Below are the code and all the weights of a small trained network. Each question names an input and a class and asks about switching units off, where a switched-off unit gives its printed mean instead of its output.

import numpy as np


def w(rows, s, z=0):
    codes = np.array(rows[::2]) - 128.0
    scale = np.full(codes.shape[1], s)
    scale[-1] = z or s
    return codes * scale


def norm(h):
    return h / np.sqrt((h * h).mean(-1, keepdims=True) + 1e-5)


def f(y):
    return y / 2 * (1 + np.tanh(0.7978845608 * (y + 0.044715 * y**3)))


def log_softmax(a):
    a = a - a.max(-1, keepdims=True)
    return a - np.log(np.exp(a).sum(-1, keepdims=True))


def net(x, mask):
    res = np.array(x, float).reshape(1, 8) / 4 @ E
    u = 0
    for l in range(2):
        y = f(norm(res) @ A[l][:, :-1].T + A[l][:, -1])
        res = res + np.where(mask[u : u + 3], y, B[l][:, -1]) @ B[l][:, :-1]
        u += 3
    return log_softmax(norm(res)[-1] @ U[:, :-1].T + U[:, -1])


A, B = {}, {}
E = w([
[80,234,46,61],'x0',
[133,134,147,111],'x1',
[125,135,126,129],'x2',
[118,134,97,155],'x3',
[120,130,118,135],'x4',
[1,35,102,101],'x5',
[122,131,117,138],'x6',
[130,123,104,136],'x7',
],0.009)
A[0] = w([
[224,56,211,161,53],'0.n1',
[2,71,141,60,1],'0.n2',
[220,216,106,240,107],'0.n3',
],0.0089,0.0035)
B[0] = w([
[65,69,243,106,253],'0.n1',
[207,111,94,84,227],'0.n2',
[166,179,128,11,252],'0.n3',
],0.012,0.005)
A[1] = w([
[125,240,5,34,142],'1.n1',
[22,1,45,36,2],'1.n2',
[161,184,138,139,90],'1.n3',
],0.0096,0.0062)
B[1] = w([
[36,68,129,188,245],'1.n1',
[179,133,9,92,180],'1.n2',
[229,98,196,53,129],'1.n3',
],0.013,0.012)
U = w([
[153,104,163,115,191],'0',
[149,105,182,186,165],'1',
[249,151,107,74,2],'2',
],0.013,0.00099)

Each question gives the input, the list of numbers given to net, and the class t.
The units are the neurons (one row each of A and B). Each row of codes is followed by its name. A weight is (code - 128) times the scale printed after its matrix; where a second scale follows, it is the last column's (A, B and U).
mask holds one flag per neuron, layer by layer. A switched-off neuron (its flag False) gives its mean, the last column of its row in B, instead of its output. The means were averaged over made-up inputs and are rounded, as every weight is.
A unit's drop is (log p(t) with every unit on - log p(t) with that unit switched off) / (log p(t) with every unit on - log p(t) with every unit switched off).
The circuit of an input: a set's keep is (log p(t) with only the set's units on - log p(t) with every unit switched off) / (log p(t) with every unit on - log p(t) with every unit switched off). Starting from all 6 units, units are removed one at a time, each time the one whose removal leaves the highest keep (on an exact tie, the one counted first), for as long as the keep stays at least 0.8.
circuit, biggest first: the units of the circuit, biggest drop first
most important unit: the unit with the biggest drop
k most important neurons: the k neurons with the biggest drops, biggest first
k most important neurons of layer l: the k neurons of layer l with the biggest drops, biggest first
input [3,-4,-3,-4,4,6,2,-7], class 2: most important unit => 1.n2
input [6,-4,4,-3,-2,-1,-4,0], class 1: circuit, biggest first => [1.n1 0.n3]
input [5,8,2,4,3,-4,3,3], class 1: 3 most important neurons => [1.n1 1.n2 0.n2]
input [-5,4,-1,6,3,6,-4,-7], class 2: circuit, biggest first => [1.n1 1.n2]
input [6,-4,8,-7,-5,8,4,5], class 2: 3 most important neurons => [1.n2 0.n2 0.n3]
input [7,7,-3,-2,5,-6,2,-6], class 1: 2 most important neurons of layer 1 => [1.n1 1.n2]
input [2,-6,-8,-4,1,0,-4,-6], class 1: 2 most important neurons of layer 1 => [1.n2 1.n1]
input [-4,3,-6,-2,-5,8,4,-4], class 2: 2 most important neurons => [1.n1 1.n2]
input [5,8,-8,-7,0,1,-5,8], class 1: circuit, biggest first => [1.n1 0.n1 0.n3]
input [-4,-1,-8,4,4,8,-1,-8], class 2: circuit, biggest first => [1.n2 1.n1]
input [8,3,-7,8,-2,-3,5,4], class 1: 2 most important neurons of layer 1 => [1.n1 1.n2]
input [2,3,-3,-2,4,-4,-5,0], class 0: 4 most important neurons => [1.n1 1.n2 0.n3 0.n2]
input [5,2,7,2,-4,1,6,7], class 1: 2 most important neurons => [1.n1 0.n1]
input [3,-5,-5,-3,7,-7,-8,-3], class 0: 2 most important neurons => [1.n2 1.n1]
input [4,-1,2,-3,2,7,-4,2], class 2: 2 most important neurons => [1.n2 0.n3]
input [4,-2,-4,-6,-1,6,-5,3], class 2: circuit, biggest first => [1.n2]
input [-4,-3,6,-5,-1,6,1,7], class 2: circuit, biggest first => [1.n1 1.n2]
input [-7,8,3,-8,7,8,7,4], class 2: 3 most important neurons => [1.n1 1.n2 0.n2]
input [7,7,8,0,5,2,-7,-1], class 1: 3 most important neurons => [1.n1 0.n1 0.n3]
input [7,-3,-7,0,-6,-7,8,7], class 1: circuit, biggest first => [1.n1]
